Below are the code and all the weights of a small trained network. Each question names an input and a class and asks about switching units off, where a switched-off unit gives its printed mean instead of its output.

import numpy as np


def w(rows, s, z=0):
    codes = np.array(rows[::2]) - 128.0
    scale = np.full(codes.shape[1], s)
    scale[-1] = z or s
    return codes * scale


def norm(h):
    return h / np.sqrt((h * h).mean(-1, keepdims=True) + 1e-5)


def f(y):
    return np.maximum(y, 0)


def log_softmax(a):
    a = a - a.max(-1, keepdims=True)
    return a - np.log(np.exp(a).sum(-1, keepdims=True))


def net(x, mask):
    res = np.array(x, float).reshape(1, 3) / 4 @ E
    u = 0
    for l in range(2):
        y = f(norm(res) @ A[l][:, :-1].T + A[l][:, -1])
        res = res + np.where(mask[u : u + 5], y, B[l][:, -1]) @ B[l][:, :-1]
        u += 5
    return log_softmax(norm(res)[-1] @ U[:, :-1].T + U[:, -1])


A, B = {}, {}
E = w([
[86,144,109,158,135,72,160,85,53,217,95,3],'x0',
[135,124,75,78,99,53,104,117,79,109,73,145],'x1',
[87,126,194,132,63,121,88,71,64,14,94,150],'x2',
],0.014)
A[0] = w([
[113,131,70,100,116,77,168,107,94,202,90,8,207],'0.n1',
[162,108,48,83,163,117,106,178,143,138,125,169,1],'0.n2',
[150,126,116,189,194,159,184,187,185,210,163,106,79],'0.n3',
[124,139,135,139,119,180,187,132,172,188,177,94,25],'0.n4',
[124,162,148,166,165,177,188,123,180,134,205,77,10],'0.n5',
],0.012,0.0052)
B[0] = w([
[47,241,109,91,165,140,104,82,15,144,74,63,254],'0.n1',
[133,140,6,98,79,165,158,107,172,164,162,113,166],'0.n2',
[166,120,133,70,228,188,151,143,127,180,230,182,220],'0.n3',
[162,125,145,160,177,101,161,122,157,140,198,166,178],'0.n4',
[168,97,219,220,136,77,126,130,134,177,142,180,184],'0.n5',
],0.011,0.018)
A[1] = w([
[132,105,200,126,48,178,134,117,137,50,93,157,97],'1.n1',
[104,100,147,139,167,183,99,152,141,200,169,62,87],'1.n2',
[248,94,78,52,86,88,170,169,223,149,165,178,124],'1.n3',
[98,120,106,128,126,73,140,121,50,172,19,19,71],'1.n4',
[132,132,105,105,193,131,128,161,137,164,149,79,3],'1.n5',
],0.011,0.006)
B[1] = w([
[133,114,126,60,188,119,95,176,13,120,185,83,202],'1.n1',
[215,125,108,108,168,126,197,133,128,146,30,140,188],'1.n2',
[83,79,102,181,29,123,88,106,198,41,55,70,227],'1.n3',
[116,141,162,193,11,72,127,175,234,116,130,167,252],'1.n4',
[116,123,146,49,172,124,170,54,77,103,119,101,164],'1.n5',
],0.011,0.012)
U = w([
[108,86,20,101,30,172,81,135,178,59,91,148,174],'0',
[104,98,183,84,135,132,54,164,27,69,181,144,173],'1',
[28,204,137,162,42,77,103,102,84,149,18,102,250],'2',
[136,190,84,52,249,150,198,96,74,241,140,123,16],'3',
[178,30,204,221,161,163,156,139,206,158,181,200,4],'4',
],0.015,0.0019)

Each question gives the input, the list of numbers given to net, and the class t.
The units are the neurons (one row each of A and B). Each row of codes is followed by its name. A weight is (code - 128) times the scale printed after its matrix; where a second scale follows, it is the last column's (A, B and U).
mask holds one flag per neuron, layer by layer. A switched-off neuron (its flag False) gives its mean, the last column of its row in B, instead of its output. The means were averaged over made-up inputs and are rounded, as every weight is.
A unit's drop is (log p(t) with every unit on - log p(t) with that unit switched off) / (log p(t) with every unit on - log p(t) with every unit switched off).
The circuit of an input: a set's keep is (log p(t) with only the set's units on - log p(t) with every unit switched off) / (log p(t) with every unit on - log p(t) with every unit switched off). Starting from all 10 units, units are removed one at a time, each time the one whose removal leaves the highest keep (on an exact tie, the one counted first), for as long as the keep stays at least 0.8.
circuit, biggest first: the units of the circuit, biggest drop first
unit that matters most: the unit with the biggest drop
top k neurons: the k neurons with the biggest drops, biggest first
top k neurons in layer l: the k neurons of layer l with the biggest drops, biggest first
drop when u is switched off: that unit's drop, to one decimal
input [0,4,-3], class 2: top 3 neurons in layer 0 => [0.n3, 0.n1, 0.n4]
input [4,7,-6], class 2: circuit, biggest first => [1.n4]
input [-2,0,-4], class 4: top 3 neurons => [0.n1, 0.n3, 1.n3]
input [-1,1,1], class 1: top 4 neurons in layer 0 => [0.n1, 0.n3, 0.n2, 0.n4]
input [-4,3,2], class 0: top 3 neurons => [0.n1, 1.n3, 0.n5]
input [-3,1,-6], class 4: top 2 neurons => [0.n1, 0.n3]
input [3,-6,2], class 4: top 2 neurons => [0.n5, 0.n1]
input [-5,8,3], class 0: top 2 neurons => [0.n1, 1.n3]
input [-8,-2,-4], class 0: circuit, biggest first => [1.n3, 0.n2]
input [0,4,5], class 1: top 3 neurons => [0.n1, 1.n1, 1.n3]
input [-1,7,-3], class 2: top 2 neurons => [0.n3, 0.n1]
input [-1,8,-3], class 2: drop when 0.n3 is switched off => 0.9
input [0,-5,0], class 4: drop when 0.n1 is switched off => 0.1
input [6,3,-3], class 2: unit that matters most => 1.n4
input [0,-1,7], class 1: drop when 0.n1 is switched off => 2.5
input [-3,1,0], class 0: drop when 0.n1 is switched off => 0.2
